Here is a tiny trained network, its code and every weight. The questions are about switching its units off for an input and a target symbol, where a switched-off unit gives its printed mean instead of its output.

import numpy as np


def w(rows, s, z=0):
    codes = np.array(rows[::2]) - 128.0
    scale = np.full(codes.shape[1], s)
    scale[-1] = z or s
    return codes * scale


def norm(h):
    return h / np.sqrt((h * h).mean(-1, keepdims=True) + 1e-5)


def f(y):
    return np.maximum(y, 0)


def softmax(a):
    e = np.exp(a - a.max(-1, keepdims=True))
    return e / e.sum(-1, keepdims=True)


def log_softmax(a):
    a = a - a.max(-1, keepdims=True)
    return a - np.log(np.exp(a).sum(-1, keepdims=True))


def net(x, mask):
    ids = ['Ξγεζμστ'.index(c) for c in x.split()]
    T = len(ids)
    res = E[ids] + P[:T]
    u = 0
    for l in range(2):
        r = norm(res)
        for j in range(2):
            rows = slice(4 * j, 4 * j + 4)
            q, k, v = (r @ M[l][rows].T for M in (Q, K, V))
            z = softmax(np.where(np.tri(T) > 0, q @ k.T / 4**0.5, -1e9)) @ v
            o = O[l][rows]
            res = res + np.where(mask[u + j], z, o[:, -1]) @ o[:, :-1]
        u += 2
        y = f(norm(res) @ A[l][:, :-1].T + A[l][:, -1])
        res = res + np.where(mask[u : u + 16], y, B[l][:, -1]) @ B[l][:, :-1]
        u += 16
    return log_softmax(norm(res)[-1] @ U[:, :-1].T + U[:, -1])


Q, K, V, O, A, B = {}, {}, {}, {}, {}, {}
E = w([
[15,85,83,144,182,118,218],'Ξ',
[135,72,25,115,204,157,217],'γ',
[141,179,88,22,80,52,137],'ε',
[53,203,102,97,149,48,186],'ζ',
[192,108,32,79,144,139,108],'μ',
[42,136,152,126,72,178,50],'σ',
[103,106,211,180,253,204,83],'τ',
],0.016)
P = w([
[123,121,232,81,117,119,131],'0',
[138,178,186,166,117,173,187],'1',
[101,135,132,112,145,140,88],'2',
[127,176,110,153,101,175,167],'3',
[116,143,61,143,136,106,79],'4',
[155,156,60,173,58,128,171],'5',
[152,104,41,208,105,10,57],'6',
],0.013)
Q[0] = w([
[148,126,139,106,127,122,148],'0.h0',
[159,134,145,140,160,124,140],'0.h0',
[151,52,130,154,154,115,96],'0.h0',
[136,142,111,111,162,113,138],'0.h0',
[186,30,106,77,191,196,109],'0.h1',
[6,127,185,98,163,128,147],'0.h1',
[110,142,93,73,149,104,207],'0.h1',
[79,59,114,235,145,138,204],'0.h1',
],0.017)
K[0] = w([
[106,134,107,131,133,176,114],'0.h0',
[138,121,157,121,64,119,122],'0.h0',
[127,82,163,58,131,120,134],'0.h0',
[82,138,124,100,120,184,140],'0.h0',
[252,40,123,128,149,179,156],'0.h1',
[70,116,210,163,97,94,190],'0.h1',
[122,131,109,124,143,49,201],'0.h1',
[46,82,92,185,215,155,173],'0.h1',
],0.016)
V[0] = w([
[139,58,61,140,120,130,157],'0.h0',
[127,211,62,186,111,152,76],'0.h0',
[7,132,90,150,171,127,74],'0.h0',
[125,188,73,152,240,48,98],'0.h0',
[113,85,89,177,175,102,139],'0.h1',
[137,146,1,210,136,14,99],'0.h1',
[86,134,70,143,67,155,123],'0.h1',
[80,223,185,157,110,169,163],'0.h1',
],0.0075)
O[0] = w([
[82,81,106,49,112,107,253,55],'0.h0',
[190,178,119,156,75,114,183,76],'0.h0',
[119,133,159,201,41,98,139,192],'0.h0',
[210,43,208,160,151,28,163,120],'0.h0',
[28,198,107,119,104,97,50,28],'0.h1',
[100,179,212,138,224,190,157,149],'0.h1',
[70,133,114,93,135,198,119,251],'0.h1',
[123,127,50,171,140,61,181,221],'0.h1',
],0.0063,0.0019)
A[0] = w([
[170,176,242,111,149,238,153,2],'0.n0',
[171,216,214,94,105,195,141,60],'0.n1',
[131,113,162,75,70,167,57,81],'0.n2',
[124,119,187,106,72,60,119,79],'0.n3',
[132,44,63,115,160,129,59,145],'0.n4',
[102,197,247,114,129,160,74,77],'0.n5',
[82,95,177,52,191,142,95,124],'0.n6',
[169,44,84,101,96,76,104,129],'0.n7',
[165,104,63,117,132,187,142,78],'0.n8',
[155,184,198,168,219,190,159,126],'0.n9',
[230,106,35,114,124,134,107,67],'0.n10',
[46,111,184,82,114,146,133,144],'0.n11',
[109,108,18,135,147,9,61,100],'0.n12',
[79,123,227,59,117,117,92,131],'0.n13',
[114,138,110,56,175,164,184,91],'0.n14',
[105,192,178,131,159,151,150,142],'0.n15',
],0.011,0.0063)
B[0] = w([
[249,87,109,145,104,114,124,140],'0.n0',
[130,109,134,91,108,99,100,166],'0.n1',
[124,129,152,137,166,131,162,178],'0.n2',
[104,127,163,134,144,155,119,165],'0.n3',
[103,153,133,135,152,93,116,234],'0.n4',
[121,119,155,69,175,150,169,156],'0.n5',
[120,151,158,153,139,136,124,194],'0.n6',
[110,96,159,124,158,96,154,209],'0.n7',
[137,100,115,150,110,126,103,188],'0.n8',
[205,125,135,116,175,132,167,181],'0.n9',
[104,110,131,168,73,122,129,217],'0.n10',
[162,154,157,146,137,168,106,183],'0.n11',
[121,97,72,89,123,102,92,254],'0.n12',
[150,126,147,139,206,170,115,176],'0.n13',
[127,91,122,131,123,102,107,215],'0.n14',
[121,97,158,137,167,148,111,178],'0.n15',
],0.015,0.0065)
Q[1] = w([
[113,198,251,128,37,117,119],'1.h0',
[252,170,131,192,137,219,89],'1.h0',
[119,113,120,23,119,27,121],'1.h0',
[148,174,172,122,28,51,120],'1.h0',
[167,122,19,110,83,80,86],'1.h1',
[132,28,173,84,92,157,2],'1.h1',
[106,84,122,216,136,190,148],'1.h1',
[202,46,71,155,190,113,64],'1.h1',
],0.009)
K[1] = w([
[128,196,163,105,65,28,95],'1.h0',
[227,102,175,136,155,136,57],'1.h0',
[172,164,141,97,58,78,164],'1.h0',
[163,138,172,56,52,74,102],'1.h0',
[209,149,117,59,155,79,70],'1.h1',
[132,95,50,57,37,132,107],'1.h1',
[137,84,61,177,163,142,112],'1.h1',
[137,7,140,109,119,156,116],'1.h1',
],0.011)
V[1] = w([
[159,201,142,77,177,171,145],'1.h0',
[154,146,188,104,176,28,117],'1.h0',
[78,219,135,146,89,152,176],'1.h0',
[33,116,75,180,165,89,55],'1.h0',
[149,200,44,118,94,114,1],'1.h1',
[213,157,135,133,154,105,143],'1.h1',
[122,54,147,210,150,174,17],'1.h1',
[190,100,181,110,159,209,116],'1.h1',
],0.0066)
O[1] = w([
[70,102,127,191,51,92,124,71],'1.h0',
[143,155,96,163,136,202,81,215],'1.h0',
[174,14,135,117,74,149,51,2],'1.h0',
[254,99,182,166,54,154,131,245],'1.h0',
[156,110,123,88,196,84,152,76],'1.h1',
[179,135,115,137,99,66,144,112],'1.h1',
[150,173,156,21,103,164,136,230],'1.h1',
[219,55,110,81,103,142,112,120],'1.h1',
],0.0072,0.0028)
A[1] = w([
[188,176,187,124,102,173,201,120],'1.n0',
[151,133,229,118,171,158,100,38],'1.n1',
[153,235,111,166,66,169,96,5],'1.n2',
[117,132,120,146,167,147,83,97],'1.n3',
[172,95,104,68,162,119,67,66],'1.n4',
[127,94,164,110,88,73,60,199],'1.n5',
[142,117,56,167,61,139,125,131],'1.n6',
[67,170,113,166,141,151,129,182],'1.n7',
[173,127,98,180,95,93,155,89],'1.n8',
[193,129,128,122,79,90,149,9],'1.n9',
[34,103,25,109,172,24,34,2],'1.n10',
[131,157,250,60,204,190,101,57],'1.n11',
[111,95,64,175,144,71,76,104],'1.n12',
[163,87,169,127,193,101,134,86],'1.n13',
[119,182,143,60,124,94,130,145],'1.n14',
[138,175,66,95,143,72,93,124],'1.n15',
],0.012,0.0053)
B[1] = w([
[98,113,94,154,134,115,84,157],'1.n0',
[103,144,145,89,190,115,75,196],'1.n1',
[99,209,42,84,58,136,141,143],'1.n2',
[134,121,132,101,120,112,124,162],'1.n3',
[159,116,133,210,69,93,135,175],'1.n4',
[118,146,106,182,239,164,151,195],'1.n5',
[92,137,170,77,122,97,103,172],'1.n6',
[189,104,155,94,95,143,103,168],'1.n7',
[115,185,136,111,153,101,165,158],'1.n8',
[154,137,199,115,109,147,147,144],'1.n9',
[104,69,64,145,109,6,73,249],'1.n10',
[132,173,173,97,202,95,85,238],'1.n11',
[90,94,118,142,111,75,123,197],'1.n12',
[97,152,138,79,79,193,78,178],'1.n13',
[120,103,148,174,163,194,103,164],'1.n14',
[139,82,109,135,103,119,72,190],'1.n15',
],0.012)
U = w([
[109,178,174,113,206,154,81,236],'Ξ',
[54,58,30,185,137,79,73,1],'γ',
[115,96,35,104,190,184,235,168],'ε',
[102,208,124,253,153,112,219,112],'ζ',
[241,104,138,98,89,104,168,46],'μ',
[80,216,46,116,46,174,109,132],'σ',
[67,72,172,200,88,204,158,246],'τ',
],0.0061,0.00086)

Each question gives the input, a string of symbols that net reads in full, and the target symbol t.
The units are the heads (4 rows each of Q, K, V and O) and the neurons (one row each of A and B). Each row of codes is followed by its name. A weight is (code - 128) times the scale printed after its matrix; where a second scale follows, it is the last column's (O, A, B and U).
mask holds one flag per unit, layer by layer, with each layer's heads first. A switched-off unit (its flag False) gives its mean, the last column of its rows in O or B, instead of its output. The means were averaged over made-up inputs and are rounded, as every weight is.
A unit's drop is (log p(t) with every unit on - log p(t) with that unit switched off) / (log p(t) with every unit on - log p(t) with every unit switched off).
The circuit of an input: a set's keep is (log p(t) with only the set's units on - log p(t) with every unit switched off) / (log p(t) with every unit on - log p(t) with every unit switched off). Starting from the 12 units with the biggest drops (on a tie, the unit counted first), units are removed one at a time, each time the one whose removal leaves the highest keep (on an exact tie, the one counted first), for as long as the keep stays at least 0.8.
circuit, biggest first: the units of the circuit, biggest drop first
unit that matters most: the unit with the biggest drop
k most important neurons: the k neurons with the biggest drops, biggest first
top k neurons in layer l: the k neurons of layer l with the biggest drops, biggest first
drop when u is switched off: that unit's drop, to one decimal
input Ξ ε σ ε, target σ: circuit, biggest first	(0.h0, 1.n10, 1.n2)
input ε τ σ ε, target σ: circuit, biggest first	(0.h0, 1.n2)
input τ ε τ ε μ, target Ξ: circuit, biggest first	(0.h1, 1.n10)
input μ ζ τ μ, target ζ: unit that matters most	0.n10
input σ τ μ σ ε Ξ, target τ: 2 most important neurons	(1.n10, 1.n11)
input ε τ γ τ ζ ε, target Ξ: top 2 neurons in layer 0	(0.n15, 0.n4)
input ε σ ζ σ σ ζ, target σ: circuit, biggest first	(0.h0, 1.n2, 0.n7, 1.n10)
input ε Ξ μ τ Ξ ε, target τ: top 2 neurons in layer 1	(1.n11, 1.n10)
input ζ ε μ ε, target μ: 3 most important neurons	(1.n10, 1.n9, 1.n11)
input Ξ σ σ Ξ, target σ: top 2 neurons in layer 0	(0.n13, 0.n7)
input τ σ ζ τ, target σ: 2 most important neurons	(1.n2, 0.n13)
input Ξ ε μ ε, target μ: 2 most important neurons	(1.n10, 0.n12)
input ε σ γ ζ, target ζ: top 2 neurons in layer 1	(1.n10, 1.n11)
input μ γ ζ Ξ Ξ μ, target ζ: unit that matters most	0.h1
input Ξ γ σ γ, target σ: 2 most important neurons	(0.n12, 1.n10)
input μ ε γ, target Ξ: top 2 neurons in layer 0	(0.n12, 0.n6)
input τ ζ τ γ, target ε: 3 most important neurons	(1.n10, 1.n11, 0.n12)
input ε γ Ξ ε ζ ε, target ζ: top 2 neurons in layer 1	(1.n10, 1.n13)
input ε σ σ ζ ε σ, target ζ: 2 most important neurons	(1.n10, 1.n8)
input ε μ μ Ξ, target τ: unit that matters most	1.n10
input σ σ Ξ ζ σ γ, target ε: 3 most important neurons	(1.n10, 1.n11, 0.n9)
input σ γ τ σ μ, target Ξ: drop when 0.h1 is switched off	2.2
input μ ε μ σ, target σ: drop when 0.h1 is switched off	1.3
input σ ε ε Ξ σ ζ, target ζ: drop when 0.h1 is switched off	1.2
input ζ σ Ξ ζ, target σ: drop when 1.h1 is switched off	0.3
input σ τ μ ε ζ ε, target ζ: top 3 neurons in layer 0	(0.n12, 0.n7, 0.n3)
input μ τ τ ζ σ, target Ξ: unit that matters most	0.h1
